Below are the code and all the weights of a small trained network. Each question names an input and a target symbol and asks about switching units off, where a switched-off unit gives its printed mean instead of its output.

import numpy as np


def w(rows, s, z=0):
    codes = np.array(rows[::2]) - 128.0
    scale = np.full(codes.shape[1], s)
    scale[-1] = z or s
    return codes * scale


def f(y):
    return np.maximum(y, 0)


def softmax(a):
    e = np.exp(a - a.max(-1, keepdims=True))
    return e / e.sum(-1, keepdims=True)


def log_softmax(a):
    a = a - a.max(-1, keepdims=True)
    return a - np.log(np.exp(a).sum(-1, keepdims=True))


def net(x, mask):
    ids = ['αγζηθλμστφψω'.index(c) for c in x.split()]
    T = len(ids)
    res = E[ids] + P[:T]
    q, k, v = (res @ M[0].T for M in (Q, K, V))
    z = softmax(np.where(np.tri(T) > 0, q @ k.T / 4**0.5, -1e9)) @ v
    res = res + np.where(mask[0], z, O[0][:, -1]) @ O[0][:, :-1]
    y = f(res @ A[0][:, :-1].T + A[0][:, -1])
    res = res + np.where(mask[1:9], y, B[0][:, -1]) @ B[0][:, :-1]
    return log_softmax(res[-1] @ U[:, :-1].T + U[:, -1])


Q, K, V, O, A, B = {}, {}, {}, {}, {}, {}
E = w([
[64,179,143,119],'α',
[21,184,145,113],'γ',
[60,142,122,119],'ζ',
[170,198,105,16],'η',
[167,120,120,184],'θ',
[170,235,172,168],'λ',
[95,118,117,101],'μ',
[104,76,104,197],'σ',
[151,143,119,129],'τ',
[129,98,98,92],'φ',
[116,253,157,95],'ψ',
[98,131,113,39],'ω',
],0.015)
P = w([
[122,55,244,76],'0',
[104,142,12,108],'1',
[117,155,154,88],'2',
[99,169,5,108],'3',
[121,174,167,94],'4',
[79,182,10,107],'5',
],0.011)
Q[0] = w([
[114,103,248,109],'h1',
[82,105,67,138],'h1',
[158,203,151,54],'h1',
[109,170,37,166],'h1',
],0.018)
K[0] = w([
[114,227,32,177],'h1',
[50,67,155,118],'h1',
[202,199,190,69],'h1',
[105,57,249,118],'h1',
],0.014)
V[0] = w([
[158,210,171,36],'h1',
[64,165,185,161],'h1',
[252,115,149,142],'h1',
[88,54,85,56],'h1',
],0.021)
O[0] = w([
[221,152,63,110,253],'h1',
[134,85,107,195,175],'h1',
[120,251,101,102,93],'h1',
[107,66,131,29,162],'h1',
],0.022,0.018)
A[0] = w([
[66,153,79,119,132],'n1',
[143,82,230,119,254],'n2',
[212,138,201,75,115],'n3',
[165,147,42,157,179],'n4',
[123,114,255,124,132],'n5',
[187,142,194,116,120],'n6',
[125,116,66,104,199],'n7',
[154,153,74,158,50],'n8',
],0.015,0.0053)
B[0] = w([
[106,64,199,87,142],'n1',
[41,225,125,146,165],'n2',
[99,66,129,94,181],'n3',
[87,157,38,50,254],'n4',
[253,58,69,119,138],'n5',
[157,111,156,207,146],'n6',
[160,183,206,210,206],'n7',
[130,63,243,193,207],'n8',
],0.014,0.055)
U = w([
[235,3,112,168,58],'α',
[89,32,55,100,195],'γ',
[146,98,206,186,117],'ζ',
[145,130,90,39,151],'η',
[56,104,140,48,62],'θ',
[67,147,54,61,101],'λ',
[241,148,244,170,222],'μ',
[44,21,71,39,3],'σ',
[105,135,129,79,215],'τ',
[149,19,216,110,63],'φ',
[221,171,104,144,218],'ψ',
[251,50,165,83,123],'ω',
],0.0049,0.004)

Each question gives the input, a string of symbols that net reads in full, and the target symbol t.
The units are the heads (4 rows each of Q, K, V and O) and the neurons (one row each of A and B). Each row of codes is followed by its name. A weight is (code - 128) times the scale printed after its matrix; where a second scale follows, it is the last column's (O, A, B and U).
mask holds one flag per unit, heads first, then neurons. A switched-off unit (its flag False) gives its mean, the last column of its rows in O or B, instead of its output. The means were averaged over made-up inputs and are rounded, as every weight is.
A unit's drop is (log p(t) with every unit on - log p(t) with that unit switched off) / (log p(t) with every unit on - log p(t) with every unit switched off).
The circuit of an input: a set's keep is (log p(t) with only the set's units on - log p(t) with every unit switched off) / (log p(t) with every unit on - log p(t) with every unit switched off). Starting from all 9 units, units are removed one at a time, each time the one whose removal leaves the highest keep (on an exact tie, the one counted first), for as long as the keep stays at least 0.8.
circuit, biggest first: the units of the circuit, biggest drop first
most important unit: the unit with the biggest drop
k most important neurons: the k neurons with the biggest drops, biggest first
drop when u is switched off: that unit's drop, to one decimal
input η μ η ψ τ φ, target η: most important unit : n4
input γ ω τ α, target γ: 4 most important neurons : n8; n2; n4; n6
input γ μ γ ζ φ τ, target γ: circuit, biggest first : n8; h1
input ζ α α τ α γ, target ζ: circuit, biggest first : n4; h1; n2
input φ φ ω μ, target φ: circuit, biggest first : n4; h1
input ψ λ θ ψ θ ω, target ψ: 3 most important neurons : n4; n8; n7
input ω γ θ σ, target ω: 4 most important neurons : n7; n4; n2; n8
input σ ω τ φ ζ ψ, target σ: circuit, biggest first : n7; h1
input γ σ φ λ, target γ: circuit, biggest first : n8; h1; n2
input η μ ψ μ α α, target η: circuit, biggest first : n4; n7; h1; n2
input ω τ τ λ γ ω, target ω: circuit, biggest first : n4; h1; n2
input θ τ γ σ ψ λ, target θ: circuit, biggest first : h1; n1
input τ γ η γ α, target ω: 2 most important neurons : n8; n7
input ψ σ η ψ θ, target α: most important unit : n8
input ζ ω σ ψ τ, target α: circuit, biggest first : h1; n2
input φ σ ω, target ω: 4 most important neurons : n4; n7; n8; n3
input λ α α γ σ ω, target λ: circuit, biggest first : n4; h1
input α ζ φ φ σ, target γ: 3 most important neurons : n2; n7; n5
input τ ψ ω η μ, target ω: 4 most important neurons : n2; n7; n3; n6
input σ ζ ψ, target α: circuit, biggest first : n8; n4; h1; n2
input φ γ ψ ζ, target φ: 3 most important neurons : n4; n1; n2
input θ μ γ γ, target θ: 3 most important neurons : n7; n1; n8
input ω λ ω, target ψ: 4 most important neurons : n4; n3; n8; n7
input γ ψ η η, target γ: 2 most important neurons : n8; n2
input ω ω ω, target φ: 3 most important neurons : n4; n3; n7
input ψ μ ψ θ τ σ, target ψ: 4 most important neurons : n4; n8; n7; n3
input σ ζ γ α, target σ: 3 most important neurons : n7; n8; n5
input ψ η λ α, target ψ: 3 most important neurons : n4; n8; n7
input σ η α φ μ γ, target σ: drop when n8 is switched off : 2.5
